Below is a small trained network, with its code and all its weights. Each question gives an input and a target symbol and asks what happens when units are switched off, that is, made to give their printed mean instead of their output.

import numpy as np


def w(rows, s, z=0):
    codes = np.array(rows[::2]) - 128.0
    scale = np.full(codes.shape[1], s)
    scale[-1] = z or s
    return codes * scale


def f(y):
    return np.maximum(y, 0)


def softmax(a):
    e = np.exp(a - a.max(-1, keepdims=True))
    return e / e.sum(-1, keepdims=True)


def log_softmax(a):
    a = a - a.max(-1, keepdims=True)
    return a - np.log(np.exp(a).sum(-1, keepdims=True))


def net(x, mask):
    ids = ['αβγδζηθλξπστψω'.index(c) for c in x.split()]
    T = len(ids)
    res = E[ids] + P[:T]
    u = 0
    for l in range(2):
        q, k, v = (res @ M[l].T for M in (Q, K, V))
        z = softmax(np.where(np.tri(T) > 0, q @ k.T / 4**0.5, -1e9)) @ v
        res = res + np.where(mask[u], z, O[l][:, -1]) @ O[l][:, :-1]
        u += 1
        y = f(res @ A[l][:, :-1].T + A[l][:, -1])
        res = res + np.where(mask[u : u + 12], y, B[l][:, -1]) @ B[l][:, :-1]
        u += 12
    return log_softmax(res[-1] @ U[:, :-1].T + U[:, -1])


Q, K, V, O, A, B = {}, {}, {}, {}, {}, {}
E = w([
[168,2,132],'α',
[163,81,106],'β',
[82,107,116],'γ',
[161,76,103],'δ',
[80,105,120],'ζ',
[81,108,121],'η',
[91,164,247],'θ',
[120,168,137],'λ',
[84,110,117],'ξ',
[120,209,142],'π',
[121,168,135],'σ',
[79,106,122],'τ',
[82,107,116],'ψ',
[77,99,92],'ω',
],0.0098)
P = w([
[253,252,64],'0',
[84,141,133],'1',
[84,146,158],'2',
[80,146,177],'3',
[80,150,189],'4',
[80,151,198],'5',
[78,150,210],'6',
],0.0046)
Q[0] = w([
[253,152,126],'L0H0',
[75,152,112],'L0H0',
[173,163,109],'L0H0',
[89,117,129],'L0H0',
],0.027)
K[0] = w([
[2,66,163],'L0H0',
[146,195,117],'L0H0',
[60,138,138],'L0H0',
[171,145,116],'L0H0',
],0.023)
V[0] = w([
[76,133,3],'L0H0',
[159,198,96],'L0H0',
[112,39,31],'L0H0',
[235,75,194],'L0H0',
],0.005)
O[0] = w([
[59,43,49,169],'L0H0',
[153,57,186,191],'L0H0',
[10,140,67,229],'L0H0',
[124,224,255,254],'L0H0',
],0.0055,0.00076)
A[0] = w([
[89,251,2,34],'L0N0',
[4,164,123,97],'L0N1',
[137,136,117,60],'L0N2',
[101,226,95,128],'L0N3',
[114,99,198,129],'L0N4',
[162,233,112,34],'L0N5',
[145,52,70,70],'L0N6',
[153,131,133,44],'L0N7',
[237,19,69,3],'L0N8',
[183,230,25,107],'L0N9',
[106,176,190,82],'L0N10',
[103,181,101,112],'L0N11',
],0.0079,0.0037)
B[0] = w([
[52,107,222,153],'L0N0',
[44,151,140,244],'L0N1',
[89,117,149,128],'L0N2',
[97,186,141,187],'L0N3',
[108,109,79,249],'L0N4',
[131,100,197,148],'L0N5',
[169,104,184,160],'L0N6',
[113,126,152,128],'L0N7',
[254,220,224,150],'L0N8',
[63,132,43,179],'L0N9',
[145,102,86,170],'L0N10',
[125,136,147,152],'L0N11',
],0.023,0.0017)
Q[1] = w([
[194,235,234],'L1H0',
[52,246,251],'L1H0',
[26,131,202],'L1H0',
[35,74,118],'L1H0',
],0.011)
K[1] = w([
[98,189,194],'L1H0',
[115,249,134],'L1H0',
[125,171,74],'L1H0',
[140,126,65],'L1H0',
],0.02)
V[1] = w([
[123,85,107],'L1H0',
[138,139,67],'L1H0',
[145,132,1],'L1H0',
[147,181,56],'L1H0',
],0.0093)
O[1] = w([
[149,69,147,164],'L1H0',
[126,105,208,65],'L1H0',
[138,57,255,26],'L1H0',
[107,145,221,4],'L1H0',
],0.0083,0.00037)
A[1] = w([
[175,116,82,255],'L1N0',
[249,157,104,185],'L1N1',
[35,112,148,77],'L1N2',
[166,204,115,120],'L1N3',
[120,50,192,81],'L1N4',
[101,208,118,52],'L1N5',
[52,64,89,51],'L1N6',
[104,135,221,74],'L1N7',
[161,248,122,52],'L1N8',
[46,53,128,93],'L1N9',
[152,222,185,154],'L1N10',
[111,138,149,187],'L1N11',
],0.011,0.0054)
B[1] = w([
[2,135,180,215],'L1N0',
[177,207,70,172],'L1N1',
[165,191,119,254],'L1N2',
[114,88,159,156],'L1N3',
[112,178,140,181],'L1N4',
[139,193,99,180],'L1N5',
[177,61,111,214],'L1N6',
[126,166,192,182],'L1N7',
[163,82,182,171],'L1N8',
[184,75,135,253],'L1N9',
[57,87,96,181],'L1N10',
[83,101,103,203],'L1N11',
],0.031,0.006)
U = w([
[2,228,86,194],'α',
[43,43,149,200],'β',
[149,146,150,142],'γ',
[136,146,140,102],'δ',
[116,135,113,79],'ζ',
[118,186,176,19],'η',
[143,151,151,123],'θ',
[147,198,19,137],'λ',
[164,80,66,119],'ξ',
[135,151,136,77],'π',
[141,150,139,112],'σ',
[113,185,176,3],'τ',
[124,130,117,94],'ψ',
[133,146,141,97],'ω',
],0.006,0.005)

Each question gives the input, a string of symbols that net reads in full, and the target symbol t.
The units are the heads (4 rows each of Q, K, V and O) and the neurons (one row each of A and B). Each row of codes is followed by its name. A weight is (code - 128) times the scale printed after its matrix; where a second scale follows, it is the last column's (O, A, B and U).
mask holds one flag per unit, layer by layer, with each layer's heads first. A switched-off unit (its flag False) gives its mean, the last column of its rows in O or B, instead of its output. The means were averaged over made-up inputs and are rounded, as every weight is.
A unit's drop is (log p(t) with every unit on - log p(t) with that unit switched off) / (log p(t) with every unit on - log p(t) with every unit switched off).
The circuit of an input: a set's keep is (log p(t) with only the set's units on - log p(t) with every unit switched off) / (log p(t) with every unit on - log p(t) with every unit switched off). Starting from the 12 units with the biggest drops (on a tie, the unit counted first), units are removed one at a time, each time the one whose removal leaves the highest keep (on an exact tie, the one counted first), for as long as the keep stays at least 0.8.
units of the circuit, in order: the units of the circuit, biggest drop first
k most important neurons: the k neurons with the biggest drops, biggest first
top k neurons in layer l: the k neurons of layer l with the biggest drops, biggest first
input θ α η π α ω, target α: units of the circuit, in order : (L0H0 L1N9 L1H0)
input π τ α τ, target β: most important neuron : (L1N2)
input η δ α σ, target α: 2 most important neurons : (L1N9 L1N6)
input ξ η α, target α: units of the circuit, in order : (L0N8 L1N0 L1N9 L1H0)
input δ ζ α α ψ, target η: units of the circuit, in order : (L1H0 L0N9 L1N7)
input β α τ, target η: units of the circuit, in order : (L1H0 L0N9 L1N7)
input ω π β α, target α: 3 most important neurons : (L0N8 L1N0 L1N9)
input ω α γ, target ξ: top 3 neurons in layer 0 : (L0N0 L0N1 L0N6)
input α ω θ, target λ: top 3 neurons in layer 0 : (L0N1 L0N4 L0N10)
input δ ω π π ω π, target β: units of the circuit, in order : (L1N8 L1N10)
input π γ α ξ, target β: 2 most important neurons : (L1N2 L0N1)
input ω α ω, target ξ: 2 most important neurons : (L0N0 L0N1)
input π δ α ω, target β: top 4 neurons in layer 1 : (L1N2 L1N0 L1N1 L1N5)
input ω β ξ α δ ξ γ, target ξ: 2 most important neurons : (L0N0 L1N6)
input π ψ α η γ δ π, target β: most important neuron : (L0N5)
input π α γ, target β: top 2 neurons in layer 1 : (L1N2 L1N0)
input α σ α π α, target β: units of the circuit, in order : (L1N2 L1N1 L0N1)
input ω δ δ α γ ω ω, target ξ: top 2 neurons in layer 1 : (L1N6 L1N9)
input ω α ζ, target ξ: top 3 neurons in layer 0 : (L0N0 L0N1 L0N6)
input ω α π π ζ α δ, target α: top 3 neurons in layer 0 : (L0N0 L0N1 L0N9)
input λ ξ π λ, target β: units of the circuit, in order : (L0N9 L1H0 L1N10)
input π α ξ π ω α δ, target α: units of the circuit, in order : (L1N9 L0N1 L1N6)
input δ α ψ π, target α: units of the circuit, in order : (L1N9)
input ω ω δ β ω α θ, target ξ: top 3 neurons in layer 0 : (L0N0 L0N4 L0N10)
input θ τ ω, target α: 2 most important neurons : (L1N9 L1N0)
input α π α ζ, target λ: 3 most important neurons : (L0N1 L1N5 L1N2)
